Below are the code and all the weights of a small trained network. Each question names an input and a target symbol and asks about switching units off, where a switched-off unit gives its printed mean instead of its output.

import numpy as np


def w(rows, s, z=0):
    codes = np.array(rows[::2]) - 128.0
    scale = np.full(codes.shape[1], s)
    scale[-1] = z or s
    return codes * scale


def norm(h):
    return h / np.sqrt((h * h).mean(-1, keepdims=True) + 1e-5)


def f(y):
    return np.maximum(y, 0)


def softmax(a):
    e = np.exp(a - a.max(-1, keepdims=True))
    return e / e.sum(-1, keepdims=True)


def log_softmax(a):
    a = a - a.max(-1, keepdims=True)
    return a - np.log(np.exp(a).sum(-1, keepdims=True))


def net(x, mask):
    ids = ['αβγεζηθλμξπστφω'.index(c) for c in x.split()]
    T = len(ids)
    res = E[ids] + P[:T]
    u = 0
    for l in range(2):
        q, k, v = (norm(res) @ M[l].T for M in (Q, K, V))
        z = softmax(np.where(np.tri(T) > 0, q @ k.T / 2**0.5, -1e9)) @ v
        res = res + np.where(mask[u], z, O[l][:, -1]) @ O[l][:, :-1]
        u += 1
        y = f(norm(res) @ A[l][:, :-1].T + A[l][:, -1])
        res = res + np.where(mask[u : u + 12], y, B[l][:, -1]) @ B[l][:, :-1]
        u += 12
    return log_softmax(norm(res)[-1] @ U[:, :-1].T + U[:, -1])


Q, K, V, O, A, B = {}, {}, {}, {}, {}, {}
E = w([
[111,131,80],'α',
[104,116,148],'β',
[85,131,134],'γ',
[95,133,132],'ε',
[100,117,77],'ζ',
[155,113,108],'η',
[115,111,89],'θ',
[110,115,80],'λ',
[116,39,183],'μ',
[174,46,4],'ξ',
[56,120,149],'π',
[163,136,138],'σ',
[162,136,139],'τ',
[165,137,141],'φ',
[124,135,77],'ω',
],0.03)
P = w([
[3,218,86],'0',
[148,64,142],'1',
[137,67,131],'2',
[139,86,144],'3',
[145,101,125],'4',
[153,113,108],'5',
[159,122,95],'6',
[167,125,85],'7',
[165,126,79],'8',
],0.0075)
Q[0] = w([
[167,139,253],'0.h0',
[181,13,89],'0.h0',
],0.014)
K[0] = w([
[96,4,203],'0.h0',
[33,206,125],'0.h0',
],0.012)
V[0] = w([
[115,77,122],'0.h0',
[15,1,111],'0.h0',
],0.0089)
O[0] = w([
[125,138,100,140],'0.h0',
[202,164,1,253],'0.h0',
],0.0082,0.0043)
A[0] = w([
[125,140,204,118],'0.n0',
[198,44,158,16],'0.n1',
[59,134,108,70],'0.n2',
[76,190,161,65],'0.n3',
[191,178,148,49],'0.n4',
[108,10,203,144],'0.n5',
[145,221,158,219],'0.n6',
[117,59,112,196],'0.n7',
[156,232,170,252],'0.n8',
[124,118,125,160],'0.n9',
[243,121,175,130],'0.n10',
[222,141,153,77],'0.n11',
],0.013,0.0025)
B[0] = w([
[85,175,166,165],'0.n0',
[239,165,32,187],'0.n1',
[168,143,213,215],'0.n2',
[134,109,41,168],'0.n3',
[157,130,179,164],'0.n4',
[254,195,149,255],'0.n5',
[101,66,168,158],'0.n6',
[177,163,95,253],'0.n7',
[132,51,177,164],'0.n8',
[137,139,129,160],'0.n9',
[182,210,212,212],'0.n10',
[113,168,206,191],'0.n11',
],0.022,0.0044)
Q[1] = w([
[192,98,204],'1.h0',
[179,4,159],'1.h0',
],0.026)
K[1] = w([
[251,129,167],'1.h0',
[213,41,60],'1.h0',
],0.023)
V[1] = w([
[2,173,101],'1.h0',
[60,65,170],'1.h0',
],0.02)
O[1] = w([
[168,232,111,37],'1.h0',
[252,104,113,3],'1.h0',
],0.016,0.012)
A[1] = w([
[69,27,126,197],'1.n0',
[152,104,194,1],'1.n1',
[168,101,72,162],'1.n2',
[97,156,84,127],'1.n3',
[186,177,191,150],'1.n4',
[4,84,126,125],'1.n5',
[171,37,65,177],'1.n6',
[157,127,203,5],'1.n7',
[173,112,178,186],'1.n8',
[147,117,157,133],'1.n9',
[139,159,71,47],'1.n10',
[164,139,172,166],'1.n11',
],0.021,0.0042)
B[1] = w([
[144,212,252,227],'1.n0',
[86,88,202,176],'1.n1',
[118,68,126,170],'1.n2',
[88,54,154,171],'1.n3',
[185,187,168,208],'1.n4',
[220,142,18,253],'1.n5',
[44,51,117,181],'1.n6',
[71,121,201,182],'1.n7',
[118,73,94,196],'1.n8',
[113,100,119,160],'1.n9',
[106,151,202,163],'1.n10',
[173,132,121,183],'1.n11',
],0.031,0.012)
U = w([
[54,225,161,1],'α',
[68,22,118,132],'β',
[254,34,123,48],'γ',
[160,40,112,126],'ε',
[29,192,109,227],'ζ',
[186,185,108,80],'η',
[134,133,52,247],'θ',
[103,153,73,223],'λ',
[171,155,82,144],'μ',
[180,155,90,118],'ξ',
[183,197,129,93],'π',
[128,117,206,118],'σ',
[133,114,217,139],'τ',
[126,114,218,155],'φ',
[119,225,174,103],'ω',
],0.018,0.0049)

Each question gives the input, a string of symbols that net reads in full, and the target symbol t.
The units are the heads (2 rows each of Q, K, V and O) and the neurons (one row each of A and B). Each row of codes is followed by its name. A weight is (code - 128) times the scale printed after its matrix; where a second scale follows, it is the last column's (O, A, B and U).
mask holds one flag per unit, layer by layer, with each layer's heads first. A switched-off unit (its flag False) gives its mean, the last column of its rows in O or B, instead of its output. The means were averaged over made-up inputs and are rounded, as every weight is.
A unit's drop is (log p(t) with every unit on - log p(t) with that unit switched off) / (log p(t) with every unit on - log p(t) with every unit switched off).
unit that matters most: the unit with the biggest drop
k most important neurons: the k neurons with the biggest drops, biggest first
top k neurons in layer l: the k neurons of layer l with the biggest drops, biggest first
input ζ φ η α, target ζ: most important neuron => (0.n5)
input α β μ μ ζ γ σ μ ζ, target α: 4 most important neurons => (0.n1; 0.n7; 0.n5; 1.n5)
input ζ λ τ φ τ γ π π ω, target ζ: 4 most important neurons => (0.n5; 0.n1; 0.n10; 0.n7)
input γ π γ ω ζ θ β, target γ: top 3 neurons in layer 0 => (0.n1; 0.n2; 0.n6)
input θ ε τ ω ζ α, target θ: top 2 neurons in layer 0 => (0.n5; 0.n2)
input α η η σ η α, target α: 4 most important neurons => (0.n1; 0.n5; 0.n7; 1.n5)
input η ω γ ζ γ μ, target γ: top 3 neurons in layer 0 => (0.n5; 0.n1; 0.n10)
input ζ ω β, target ζ: 2 most important neurons => (0.n5; 0.n2)
input ζ θ β γ ζ η θ β, target ζ: 4 most important neurons => (0.n5; 0.n2; 0.n1; 0.n10)
input θ α μ γ λ θ, target θ: 2 most important neurons => (0.n5; 1.n0)
input θ ζ ω ω, target θ: 3 most important neurons => (0.n2; 1.n0; 0.n5)
input ω γ σ ζ, target ω: 2 most important neurons => (0.n6; 0.n10)
input τ γ η γ ω ζ θ μ μ, target γ: 2 most important neurons => (0.n1; 0.n5)
input θ ω η α, target θ: top 2 neurons in layer 0 => (0.n2; 0.n5)
input β λ ω φ ζ, target β: 3 most important neurons => (0.n5; 0.n6; 0.n1)
input ω φ θ, target ω: unit that matters most => 0.n4
input ω β μ ζ σ σ λ, target ω: top 3 neurons in layer 0 => (0.n10; 0.n7; 0.n1)
input β ε ζ φ ω μ φ ω, target β: top 2 neurons in layer 0 => (0.n5; 0.n1)
input θ ζ τ φ ζ, target θ: top 3 neurons in layer 0 => (0.n5; 0.n2; 0.n1)
input γ π β, target γ: unit that matters most => 0.n2
input θ π γ ζ θ ζ φ γ β, target θ: top 3 neurons in layer 0 => (0.n5; 0.n10; 0.n2)
